Here is a tiny trained network, its code and every weight. The questions are about switching its units off for an input and a target symbol, where a switched-off unit gives its printed mean instead of its output.

import numpy as np


def w(rows, s, z=0):
    codes = np.array(rows[::2]) - 128.0
    scale = np.full(codes.shape[1], s)
    scale[-1] = z or s
    return codes * scale


def f(y):
    return y / 2 * (1 + np.tanh(0.7978845608 * (y + 0.044715 * y**3)))


def softmax(a):
    e = np.exp(a - a.max(-1, keepdims=True))
    return e / e.sum(-1, keepdims=True)


def log_softmax(a):
    a = a - a.max(-1, keepdims=True)
    return a - np.log(np.exp(a).sum(-1, keepdims=True))


def net(x, mask):
    ids = ['αβγδελμσψ'.index(c) for c in x.split()]
    T = len(ids)
    res = E[ids] + P[:T]
    r = res
    for j in range(3):
        rows = slice(2 * j, 2 * j + 2)
        q, k, v = (r @ M[0][rows].T for M in (Q, K, V))
        z = softmax(np.where(np.tri(T) > 0, q @ k.T / 2**0.5, -1e9)) @ v
        o = O[0][rows]
        res = res + np.where(mask[j], z, o[:, -1]) @ o[:, :-1]
    y = f(res @ A[0][:, :-1].T + A[0][:, -1])
    res = res + np.where(mask[3:19], y, B[0][:, -1]) @ B[0][:, :-1]
    return log_softmax(res[-1] @ U[:, :-1].T + U[:, -1])


Q, K, V, O, A, B = {}, {}, {}, {}, {}, {}
E = w([
[183,84,185,115],'α',
[84,132,94,134],'β',
[67,176,251,38],'γ',
[163,120,170,195],'δ',
[53,115,157,145],'ε',
[118,125,13,76],'λ',
[137,178,169,131],'μ',
[148,167,120,59],'σ',
[133,250,229,127],'ψ',
],0.021)
P = w([
[85,108,75,84],'0',
[99,59,120,55],'1',
[114,49,143,46],'2',
[163,74,141,59],'3',
[177,94,136,47],'4',
[200,96,148,61],'5',
[226,82,166,67],'6',
[231,89,164,69],'7',
[254,147,119,47],'8',
],0.0075)
Q[0] = w([
[138,92,177,124],'h0',
[2,112,159,141],'h0',
[161,158,73,139],'h1',
[146,169,137,22],'h1',
[71,144,78,188],'h2',
[51,178,163,52],'h2',
],0.01)
K[0] = w([
[219,195,205,154],'h0',
[122,219,229,66],'h0',
[38,58,174,232],'h1',
[111,172,205,62],'h1',
[1,102,68,121],'h2',
[108,168,197,60],'h2',
],0.0098)
V[0] = w([
[193,186,78,159],'h0',
[147,109,71,200],'h0',
[219,175,114,40],'h1',
[210,173,138,103],'h1',
[190,254,125,120],'h2',
[187,122,231,165],'h2',
],0.0084)
O[0] = w([
[136,83,126,101,55],'h0',
[89,50,158,173,1],'h0',
[237,138,147,158,232],'h1',
[115,115,106,132,167],'h1',
[62,13,198,169,204],'h2',
[1,110,140,97,223],'h2',
],0.0082,0.0069)
A[0] = w([
[95,187,161,200,164],'n0',
[163,146,122,83,131],'n1',
[57,146,122,69,81],'n2',
[113,111,180,69,195],'n3',
[165,148,82,135,125],'n4',
[174,148,146,166,175],'n5',
[158,159,149,154,160],'n6',
[50,159,157,130,129],'n7',
[119,89,146,108,235],'n8',
[112,100,135,73,152],'n9',
[197,94,125,163,237],'n10',
[71,87,139,83,219],'n11',
[185,115,162,193,251],'n12',
[80,119,5,91,218],'n13',
[109,97,115,178,180],'n14',
[112,101,135,85,210],'n15',
],0.014,0.0034)
B[0] = w([
[214,51,92,155,165],'n0',
[71,92,137,99,182],'n1',
[82,117,168,174,193],'n2',
[118,93,122,93,247],'n3',
[25,90,173,136,145],'n4',
[116,121,104,97,137],'n5',
[143,1,91,105,145],'n6',
[210,97,145,200,197],'n7',
[93,184,73,126,170],'n8',
[209,160,101,149,181],'n9',
[158,186,191,158,150],'n10',
[95,134,64,195,193],'n11',
[83,180,43,35,150],'n12',
[214,86,191,212,169],'n13',
[62,214,170,174,125],'n14',
[82,203,48,91,180],'n15',
],0.0059,0.014)
U = w([
[138,86,95,29,229],'α',
[48,87,114,138,255],'β',
[64,149,247,100,30],'γ',
[168,208,130,151,78],'δ',
[121,87,163,116,26],'ε',
[197,67,79,134,100],'λ',
[123,107,165,120,159],'μ',
[177,214,152,186,191],'σ',
[110,18,243,123,35],'ψ',
],0.012,0.003)

Each question gives the input, a string of symbols that net reads in full, and the target symbol t.
The units are the heads (2 rows each of Q, K, V and O) and the neurons (one row each of A and B). Each row of codes is followed by its name. A weight is (code - 128) times the scale printed after its matrix; where a second scale follows, it is the last column's (O, A, B and U).
mask holds one flag per unit, heads first, then neurons. A switched-off unit (its flag False) gives its mean, the last column of its rows in O or B, instead of its output. The means were averaged over made-up inputs and are rounded, as every weight is.
A unit's drop is (log p(t) with every unit on - log p(t) with that unit switched off) / (log p(t) with every unit on - log p(t) with every unit switched off).
The circuit of an input: a set's keep is (log p(t) with only the set's units on - log p(t) with every unit switched off) / (log p(t) with every unit on - log p(t) with every unit switched off). Starting from the 12 units with the biggest drops (on a tie, the unit counted first), units are removed one at a time, each time the one whose removal leaves the highest keep (on an exact tie, the one counted first), for as long as the keep stays at least 0.8.
units of the circuit, in order: the units of the circuit, biggest drop first
k most important neurons: the k neurons with the biggest drops, biggest first
which heads matter: for each layer, one digit per head in row order, 1 if its drop is at least 0.15 and else 0, layers parted by /
drop when u is switched off: that unit's drop, to one decimal
input γ δ ψ δ, target β: which heads matter : 110
input ε γ ε, target σ: units of the circuit, in order : (h0; h2)
input δ α μ ψ α ψ ε, target β: most important neuron : (n11)
input γ ψ σ, target β: 2 most important neurons : (n11; n2)
input γ α δ σ λ, target λ: which heads matter : 100
input δ λ δ γ ε ε σ ε μ, target α: 2 most important neurons : (n12; n2)
input σ μ γ γ α, target α: which heads matter : 000
input ψ δ α δ μ ψ μ, target β: which heads matter : 101
input λ γ δ, target α: 2 most important neurons : (n12; n6)
input β ε β, target σ: 2 most important neurons : (n13; n3)
input γ δ ψ σ μ ε σ ε, target α: drop when h0 is switched off : 0.3
input σ ψ ε γ ψ μ σ, target β: drop when n11 is switched off : 0.2
input ε λ ε σ ε, target α: drop when n1 is switched off : 0.0
input γ ε ε γ ε, target σ: units of the circuit, in order : (h0)
